Here is a tiny trained network, its code and every weight. The questions are about switching its units off for an input and a target symbol, where a switched-off unit gives its printed mean instead of its output.

import numpy as np


def w(rows, s, z=0):
    codes = np.array(rows[::2]) - 128.0
    scale = np.full(codes.shape[1], s)
    scale[-1] = z or s
    return codes * scale


def f(y):
    return np.maximum(y, 0)


def softmax(a):
    e = np.exp(a - a.max(-1, keepdims=True))
    return e / e.sum(-1, keepdims=True)


def log_softmax(a):
    a = a - a.max(-1, keepdims=True)
    return a - np.log(np.exp(a).sum(-1, keepdims=True))


def net(x, mask):
    ids = ['ΘΛΩβδζημξπστ'.index(c) for c in x.split()]
    T = len(ids)
    res = E[ids] + P[:T]
    u = 0
    for l in range(2):
        q, k, v = (res @ M[l].T for M in (Q, K, V))
        z = softmax(np.where(np.tri(T) > 0, q @ k.T / 4**0.5, -1e9)) @ v
        res = res + np.where(mask[u], z, O[l][:, -1]) @ O[l][:, :-1]
        u += 1
        y = f(res @ A[l][:, :-1].T + A[l][:, -1])
        res = res + np.where(mask[u : u + 8], y, B[l][:, -1]) @ B[l][:, :-1]
        u += 8
    return log_softmax(res[-1] @ U[:, :-1].T + U[:, -1])


Q, K, V, O, A, B = {}, {}, {}, {}, {}, {}
E = w([
[216,63,201,89],'Θ',
[66,60,225,6],'Λ',
[137,155,73,151],'Ω',
[156,165,78,124],'β',
[152,173,88,132],'δ',
[176,139,42,90],'ζ',
[190,108,197,183],'η',
[153,151,55,120],'μ',
[155,81,3,100],'ξ',
[144,106,28,111],'π',
[222,56,76,208],'σ',
[205,94,19,38],'τ',
],0.015)
P = w([
[119,202,83,102],'0',
[136,175,64,117],'1',
[157,167,69,118],'2',
[165,156,78,121],'3',
[176,149,81,130],'4',
[190,135,90,133],'5',
[197,117,97,134],'6',
[203,107,99,141],'7',
[219,91,108,148],'8',
[225,83,115,152],'9',
[253,84,115,154],'10',
],0.0052)
Q[0] = w([
[225,137,90,232],'0.h0',
[145,164,69,133],'0.h0',
[254,117,105,235],'0.h0',
[232,180,117,64],'0.h0',
],0.009)
K[0] = w([
[70,75,166,122],'0.h0',
[109,23,145,217],'0.h0',
[44,2,237,101],'0.h0',
[98,10,217,173],'0.h0',
],0.0088)
V[0] = w([
[87,254,51,3],'0.h0',
[52,147,150,1],'0.h0',
[25,201,119,114],'0.h0',
[137,108,199,133],'0.h0',
],0.0077)
O[0] = w([
[251,165,82,161,96],'0.h0',
[254,28,106,166,74],'0.h0',
[238,136,144,116,2],'0.h0',
[75,47,217,133,113],'0.h0',
],0.0075,0.0059)
A[0] = w([
[159,222,144,230,46],'0.n0',
[72,195,122,137,140],'0.n1',
[142,181,249,181,230],'0.n2',
[150,59,104,244,254],'0.n3',
[107,51,99,100,71],'0.n4',
[136,125,102,98,219],'0.n5',
[167,122,66,127,64],'0.n6',
[54,112,188,105,22],'0.n7',
],0.012,0.004)
B[0] = w([
[112,254,89,162,163],'0.n0',
[120,107,17,176,237],'0.n1',
[97,21,74,68,153],'0.n2',
[54,175,130,128,255],'0.n3',
[132,230,119,206,197],'0.n4',
[97,69,181,234,220],'0.n5',
[126,59,123,163,246],'0.n6',
[181,106,165,148,215],'0.n7',
],0.0073,0.0086)
Q[1] = w([
[89,218,176,143],'1.h0',
[248,114,198,134],'1.h0',
[99,55,170,211],'1.h0',
[4,69,75,157],'1.h0',
],0.014)
K[1] = w([
[132,152,105,217],'1.h0',
[203,147,32,16],'1.h0',
[77,89,193,48],'1.h0',
[64,133,254,161],'1.h0',
],0.0078)
V[1] = w([
[59,177,83,144],'1.h0',
[254,96,189,204],'1.h0',
[106,159,222,116],'1.h0',
[210,253,112,189],'1.h0',
],0.0084)
O[1] = w([
[98,105,140,214,216],'1.h0',
[254,136,106,140,74],'1.h0',
[84,239,113,97,3],'1.h0',
[150,162,211,175,41],'1.h0',
],0.0098,0.0061)
A[1] = w([
[116,1,152,117,30],'1.n0',
[228,167,166,116,137],'1.n1',
[212,153,72,41,143],'1.n2',
[173,65,178,83,108],'1.n3',
[198,72,122,84,185],'1.n4',
[30,81,133,152,33],'1.n5',
[101,174,212,75,252],'1.n6',
[104,124,71,199,180],'1.n7',
],0.0082,0.004)
B[1] = w([
[116,238,126,183,185],'1.n0',
[161,71,87,101,170],'1.n1',
[150,162,172,122,153],'1.n2',
[92,170,86,140,146],'1.n3',
[55,156,121,140,170],'1.n4',
[222,93,94,53,241],'1.n5',
[135,182,78,92,131],'1.n6',
[103,169,254,91,254],'1.n7',
],0.0094,0.019)
U = w([
[121,251,115,104,132],'Θ',
[173,150,118,95,83],'Λ',
[109,178,142,140,81],'Ω',
[145,141,143,113,91],'β',
[138,169,141,120,82],'δ',
[133,58,101,149,152],'ζ',
[104,59,55,142,162],'η',
[136,119,135,129,128],'μ',
[67,125,84,193,131],'ξ',
[106,105,110,158,118],'π',
[95,90,172,115,254],'σ',
[115,134,63,167,89],'τ',
],0.013,0.0044)

Each question gives the input, a string of symbols that net reads in full, and the target symbol t.
The units are the heads (4 rows each of Q, K, V and O) and the neurons (one row each of A and B). Each row of codes is followed by its name. A weight is (code - 128) times the scale printed after its matrix; where a second scale follows, it is the last column's (O, A, B and U).
mask holds one flag per unit, layer by layer, with each layer's heads first. A switched-off unit (its flag False) gives its mean, the last column of its rows in O or B, instead of its output. The means were averaged over made-up inputs and are rounded, as every weight is.
A unit's drop is (log p(t) with every unit on - log p(t) with that unit switched off) / (log p(t) with every unit on - log p(t) with every unit switched off).
The circuit of an input: a set's keep is (log p(t) with only the set's units on - log p(t) with every unit switched off) / (log p(t) with every unit on - log p(t) with every unit switched off). Starting from the 12 units with the biggest drops (on a tie, the unit counted first), units are removed one at a time, each time the one whose removal leaves the highest keep (on an exact tie, the one counted first), for as long as the keep stays at least 0.8.
circuit, biggest first: the units of the circuit, biggest drop first
most important unit: the unit with the biggest drop
top k neurons: the k neurons with the biggest drops, biggest first
top k neurons in layer l: the k neurons of layer l with the biggest drops, biggest first
input ξ ζ σ ξ τ μ ξ, target σ: circuit, biggest first => (1.n7, 1.h0, 1.n5, 0.h0)
input β Θ τ δ ξ ζ Θ τ, target Θ: circuit, biggest first => (1.h0, 0.n1)
input η ξ δ ξ η Ω Θ ζ τ ζ, target Θ: top 3 neurons => (0.n1, 0.n7, 0.n6)
input τ β σ ξ β, target σ: most important unit => 1.n7
input Λ δ σ μ ξ ξ π, target Λ: top 2 neurons => (1.n2, 0.n1)
input ξ ζ ζ, target ζ: circuit, biggest first => (1.h0, 0.h0, 0.n6)
input Λ Λ Ω ζ τ, target Λ: circuit, biggest first => (1.h0, 0.h0)
input β ξ η Ω τ μ, target η: top 2 neurons in layer 0 => (0.n2, 0.n4)
input η Ω β μ ξ μ Ω Θ ξ η τ, target η: top 3 neurons => (0.n2, 1.n7, 1.n0)
input ζ σ σ Θ β μ ξ Ω β μ, target Θ: top 3 neurons => (0.n1, 0.n7, 0.n6)
input δ ξ ζ Ω τ μ ζ ξ, target ξ: top 3 neurons in layer 0 => (0.n6, 0.n0, 0.n7)
input ξ β ξ μ Ω σ σ η ζ, target η: circuit, biggest first => (0.h0, 1.h0, 0.n2, 1.n5)
input Θ Λ Θ π Ω ζ ξ Ω, target Θ: top 2 neurons => (0.n7, 0.n3)
input ζ ζ σ η Ω, target η: most important unit => 0.h0
input π σ δ π ξ ξ τ τ Θ τ, target Θ: circuit, biggest first => (1.h0, 0.h0, 0.n4)
input Θ ξ σ π, target σ: top 3 neurons in layer 0 => (0.n3, 0.n2, 0.n6)
input ξ Θ Ω π σ Ω ξ μ ζ ζ, target σ: top 2 neurons => (0.n3, 0.n6)
input Λ η Θ Ω β ζ π ξ ξ π Ω, target Λ: top 4 neurons => (1.n2, 1.n1, 0.n1, 1.n0)
input η μ π σ μ π β τ, target σ: top 4 neurons => (0.n2, 0.n6, 0.n1, 0.n4)
input ξ β Ω τ, target τ: most important unit => 0.h0
input Λ σ ξ Ω, target Λ: circuit, biggest first => (0.h0, 1.h0)
input ζ ξ Θ ζ Ω σ δ Ω ζ σ, target σ: top 2 neurons => (0.n3, 1.n0)
input β μ Θ ξ ζ μ ζ ζ, target Θ: top 3 neurons => (0.n1, 0.n7, 1.n5)
input σ η σ δ, target σ: circuit, biggest first => (0.h0, 1.n0)
input π μ τ σ, target σ: top 2 neurons => (1.n7, 1.n5)
input σ η ζ ζ ζ π, target η: top 2 neurons => (0.n2, 1.n5)
input Λ δ τ ζ ζ, target Λ: top 3 neurons => (1.n2, 0.n1, 1.n1)
input δ η π δ, target η: top 2 neurons => (0.n2, 0.n4)
input σ η τ β π τ ξ σ β, target σ: most important unit => 0.n2
input Λ μ ζ ξ, target Λ: top 2 neurons => (1.n2, 0.n1)
